Below is a small trained network, with its code and all its weights. Each question gives an input and a target symbol and asks what happens when units are switched off, that is, made to give their printed mean instead of their output.

import numpy as np


def w(rows, s, z=0):
    codes = np.array(rows[::2]) - 128.0
    scale = np.full(codes.shape[1], s)
    scale[-1] = z or s
    return codes * scale


def f(y):
    return np.maximum(y, 0)


def softmax(a):
    e = np.exp(a - a.max(-1, keepdims=True))
    return e / e.sum(-1, keepdims=True)


def log_softmax(a):
    a = a - a.max(-1, keepdims=True)
    return a - np.log(np.exp(a).sum(-1, keepdims=True))


def net(x, mask):
    ids = ['Ψαβεηστφ'.index(c) for c in x.split()]
    T = len(ids)
    res = E[ids] + P[:T]
    u = 0
    for l in range(2):
        r = res
        for j in range(3):
            rows = slice(3 * j, 3 * j + 3)
            q, k, v = (r @ M[l][rows].T for M in (Q, K, V))
            z = softmax(np.where(np.tri(T) > 0, q @ k.T / 3**0.5, -1e9)) @ v
            o = O[l][rows]
            res = res + np.where(mask[u + j], z, o[:, -1]) @ o[:, :-1]
        u += 3
        y = f(res @ A[l][:, :-1].T + A[l][:, -1])
        res = res + np.where(mask[u : u + 4], y, B[l][:, -1]) @ B[l][:, :-1]
        u += 4
    return log_softmax(res[-1] @ U[:, :-1].T + U[:, -1])


Q, K, V, O, A, B = {}, {}, {}, {}, {}, {}
E = w([
[151,126,169,190,166,79,29,228,116,154],'Ψ',
[138,4,109,168,101,151,59,206,170,149],'α',
[202,184,92,182,160,55,162,86,168,192],'β',
[135,79,153,182,188,48,198,95,124,9],'ε',
[175,168,251,109,114,61,209,171,218,153],'η',
[108,185,142,204,63,95,176,38,166,163],'σ',
[81,189,138,96,173,155,42,138,33,6],'τ',
[143,187,88,96,159,108,118,119,166,174],'φ',
],0.012)
P = w([
[76,158,128,92,121,127,156,176,107,173],'0',
[86,76,126,180,144,174,71,90,212,184],'1',
[154,129,153,156,169,183,134,86,89,126],'2',
[107,163,113,94,122,86,136,170,155,160],'3',
[164,179,34,155,73,190,150,155,80,95],'4',
[163,112,162,177,181,169,165,40,117,140],'5',
[147,103,86,70,136,64,103,148,165,165],'6',
[67,8,202,84,81,119,180,135,100,152],'7',
],0.012)
Q[0] = w([
[163,72,213,55,140,42,203,188,127,110],'L0H0',
[89,124,114,122,62,254,106,118,152,155],'L0H0',
[122,135,200,132,103,68,162,52,168,119],'L0H0',
[118,103,118,133,149,201,100,129,125,112],'L0H1',
[130,100,228,158,155,80,158,128,160,62],'L0H1',
[133,136,194,119,140,156,169,123,112,157],'L0H1',
[208,138,46,136,63,101,122,173,119,92],'L0H2',
[91,112,174,97,151,72,74,143,191,141],'L0H2',
[69,135,81,70,79,89,140,188,174,93],'L0H2',
],0.008)
K[0] = w([
[170,63,162,59,152,131,84,180,209,168],'L0H0',
[38,117,132,154,77,197,117,89,118,80],'L0H0',
[152,127,130,77,165,98,163,92,185,143],'L0H0',
[118,124,161,149,123,145,136,162,136,200],'L0H1',
[87,140,228,94,122,29,126,139,163,100],'L0H1',
[100,160,207,146,155,151,131,111,129,113],'L0H1',
[86,53,126,165,142,106,27,97,171,189],'L0H2',
[215,151,94,32,76,104,90,188,88,150],'L0H2',
[86,201,67,68,82,222,2,143,162,209],'L0H2',
],0.0082)
V[0] = w([
[50,160,61,220,145,174,114,37,112,76],'L0H0',
[118,162,82,183,114,179,151,185,78,56],'L0H0',
[205,127,106,76,245,57,53,160,172,155],'L0H0',
[78,96,119,136,133,177,165,84,123,210],'L0H1',
[115,138,67,112,76,154,88,104,97,102],'L0H1',
[176,164,71,105,28,200,120,194,128,224],'L0H1',
[144,85,49,153,131,55,142,254,172,103],'L0H2',
[192,121,126,233,190,48,88,167,91,139],'L0H2',
[133,6,35,231,166,28,135,70,122,93],'L0H2',
],0.005)
O[0] = w([
[154,67,84,155,151,157,106,93,210,130,114],'L0H0',
[125,102,47,170,93,162,93,110,152,90,112],'L0H0',
[61,196,205,108,185,162,147,181,64,136,255],'L0H0',
[33,98,96,164,115,124,93,51,169,200,112],'L0H1',
[125,122,103,66,82,129,114,200,109,149,45],'L0H1',
[77,145,55,156,74,133,139,115,144,86,81],'L0H1',
[78,112,119,154,224,147,143,214,183,101,122],'L0H2',
[148,131,167,193,54,215,149,255,117,165,226],'L0H2',
[123,148,153,147,98,209,165,193,205,128,27],'L0H2',
],0.0054,0.0016)
A[0] = w([
[106,165,103,162,187,134,96,230,124,35,207],'L0N0',
[76,16,187,63,35,43,239,188,214,147,174],'L0N1',
[118,231,48,72,254,60,106,153,150,96,254],'L0N2',
[73,136,143,70,167,158,95,115,65,81,205],'L0N3',
],0.0047,0.00066)
B[0] = w([
[220,167,161,178,58,150,62,125,148,156,237],'L0N0',
[142,138,138,108,142,2,69,122,27,109,228],'L0N1',
[133,106,125,14,95,218,133,42,80,169,253],'L0N2',
[89,144,156,218,93,58,125,59,144,134,216],'L0N3',
],0.0074,0.0043)
Q[1] = w([
[81,148,86,73,88,12,149,190,115,94],'L1H0',
[41,108,232,160,220,60,90,67,131,174],'L1H0',
[101,132,169,207,95,92,143,104,105,65],'L1H0',
[29,111,129,81,35,104,154,180,114,93],'L1H1',
[1,148,165,140,204,106,112,136,132,169],'L1H1',
[192,167,79,118,70,203,139,167,138,138],'L1H1',
[61,47,116,137,139,78,93,191,80,137],'L1H2',
[116,91,77,180,144,170,85,157,217,145],'L1H2',
[112,154,122,17,87,114,126,140,97,117],'L1H2',
],0.0083)
K[1] = w([
[91,176,72,115,72,157,68,131,159,169],'L1H0',
[195,189,124,127,62,162,175,161,43,114],'L1H0',
[112,130,133,203,54,139,117,101,117,104],'L1H0',
[61,106,1,167,70,138,108,146,160,112],'L1H1',
[174,169,120,116,54,166,188,188,60,119],'L1H1',
[80,128,163,151,153,141,73,114,184,177],'L1H1',
[200,137,79,146,107,127,99,187,104,89],'L1H2',
[107,66,207,109,176,51,76,167,139,149],'L1H2',
[81,148,49,85,107,176,117,98,140,148],'L1H2',
],0.0093)
V[1] = w([
[108,156,99,168,136,58,216,123,140,175],'L1H0',
[120,25,96,71,107,191,90,151,124,167],'L1H0',
[134,96,131,188,102,94,127,113,109,3],'L1H0',
[199,129,184,51,184,60,148,203,181,169],'L1H1',
[213,218,27,33,177,208,158,166,113,147],'L1H1',
[145,153,247,141,146,104,69,115,136,17],'L1H1',
[81,145,123,50,112,164,184,65,198,66],'L1H2',
[95,101,134,122,152,152,228,137,124,38],'L1H2',
[131,164,102,170,98,187,118,50,111,123],'L1H2',
],0.0061)
O[1] = w([
[215,171,159,95,97,162,149,104,151,114,111],'L1H0',
[62,62,120,133,117,186,196,62,48,153,71],'L1H0',
[99,151,162,194,189,139,72,119,216,78,111],'L1H0',
[181,2,154,127,188,123,111,169,102,64,102],'L1H1',
[196,157,36,184,160,165,79,219,78,151,88],'L1H1',
[113,93,175,173,187,26,144,127,180,82,191],'L1H1',
[128,142,136,149,240,107,58,49,110,167,78],'L1H2',
[124,209,92,58,208,165,69,118,148,163,3],'L1H2',
[174,195,161,170,79,154,124,60,121,134,227],'L1H2',
],0.0063,0.0053)
A[1] = w([
[193,100,166,230,125,239,152,116,238,145,120],'L1N0',
[78,136,105,241,150,253,86,151,167,31,211],'L1N1',
[174,137,193,205,127,75,192,116,52,133,255],'L1N2',
[132,109,96,140,90,229,131,120,226,113,89],'L1N3',
],0.0052,0.0019)
B[1] = w([
[85,180,185,79,151,101,129,194,38,46,192],'L1N0',
[99,125,120,203,254,81,222,151,97,180,186],'L1N1',
[180,56,61,110,142,151,93,135,165,132,255],'L1N2',
[195,147,196,89,171,146,99,87,154,125,158],'L1N3',
],0.0085,0.0095)
U = w([
[84,90,126,123,78,105,152,181,104,73,135],'Ψ',
[33,60,217,47,148,168,193,99,35,160,100],'α',
[208,154,155,148,98,198,34,197,147,107,94],'β',
[85,207,191,39,182,46,114,186,96,98,3],'ε',
[193,45,119,108,155,138,49,99,155,31,144],'η',
[117,167,217,62,61,140,3,99,98,26,94],'σ',
[125,156,66,230,132,31,152,114,188,168,220],'τ',
[230,84,61,173,155,195,117,122,121,156,254],'φ',
],0.0049,0.0011)

Each question gives the input, a string of symbols that net reads in full, and the target symbol t.
The units are the heads (3 rows each of Q, K, V and O) and the neurons (one row each of A and B). Each row of codes is followed by its name. A weight is (code - 128) times the scale printed after its matrix; where a second scale follows, it is the last column's (O, A, B and U).
mask holds one flag per unit, layer by layer, with each layer's heads first. A switched-off unit (its flag False) gives its mean, the last column of its rows in O or B, instead of its output. The means were averaged over made-up inputs and are rounded, as every weight is.
A unit's drop is (log p(t) with every unit on - log p(t) with that unit switched off) / (log p(t) with every unit on - log p(t) with every unit switched off).
The circuit of an input: a set's keep is (log p(t) with only the set's units on - log p(t) with every unit switched off) / (log p(t) with every unit on - log p(t) with every unit switched off). Starting from the 12 units with the biggest drops (on a tie, the unit counted first), units are removed one at a time, each time the one whose removal leaves the highest keep (on an exact tie, the one counted first), for as long as the keep stays at least 0.8.
circuit, biggest first: the units of the circuit, biggest drop first
unit that matters most: the unit with the biggest drop
top k neurons in layer l: the k neurons of layer l with the biggest drops, biggest first
heads that matter: for each layer, one digit per head in row order, 1 if its drop is at least 0.15 and else 0, layers parted by /
input φ η φ α τ, target η: circuit, biggest first : [L1H1, L0H0]
input η η σ, target η: circuit, biggest first : [L1H1, L0H0, L1N2]
input η ε Ψ ε Ψ Ψ, target ε: top 2 neurons in layer 1 : [L1N0, L1N1]
input φ Ψ α τ φ, target Ψ: unit that matters most : L0H2
input α τ α τ τ τ φ, target α: top 2 neurons in layer 0 : [L0N2, L0N3]
input Ψ ε Ψ, target ε: top 3 neurons in layer 0 : [L0N1, L0N2, L0N0]
input σ ε φ ε φ σ, target ε: heads that matter : 001 / 100
input τ α ε ε α, target α: circuit, biggest first : [L1H0, L1H1]
input τ τ σ σ φ, target τ: circuit, biggest first : [L1H1, L0H0]
input φ φ Ψ, target Ψ: heads that matter : 001 / 001
input η τ φ σ φ σ, target η: circuit, biggest first : [L1H1, L0H0, L0N1]
input τ ε φ τ τ ε Ψ σ, target τ: circuit, biggest first : [L1H1, L0N2]
input Ψ σ Ψ β ε β, target ε: circuit, biggest first : [L1N0, L0H2, L1H0]
input τ τ σ α σ η η ε, target σ: unit that matters most : L1H1
input α β β, target β: circuit, biggest first : [L0H2, L1H0, L1N1, L0N2]
input φ τ φ τ τ β η τ, target τ: heads that matter : 000 / 110
input φ β η β Ψ τ, target η: circuit, biggest first : [L1H1, L1N2, L0H0]
input α τ τ τ φ τ τ τ, target φ: heads that matter : 000 / 010
input σ φ σ φ τ τ β, target φ: heads that matter : 100 / 111
input σ Ψ τ α σ α ε φ, target σ: unit that matters most : L1N1
input Ψ φ φ β, target φ: heads that matter : 000 / 110
input φ ε β β β φ, target ε: top 2 neurons in layer 1 : [L1N0, L1N2]
input η τ τ Ψ φ η, target η: heads that matter : 000 / 010
input η σ τ φ η, target σ: circuit, biggest first : [L1H1, L1N1]
input η ε σ β τ, target ε: heads that matter : 001 / 100
input β α Ψ φ β τ, target τ: heads that matter : 000 / 100
input α σ φ ε σ α, target ε: unit that matters most : L1N0
input σ τ η σ β φ η τ, target β: heads that matter : 000 / 010
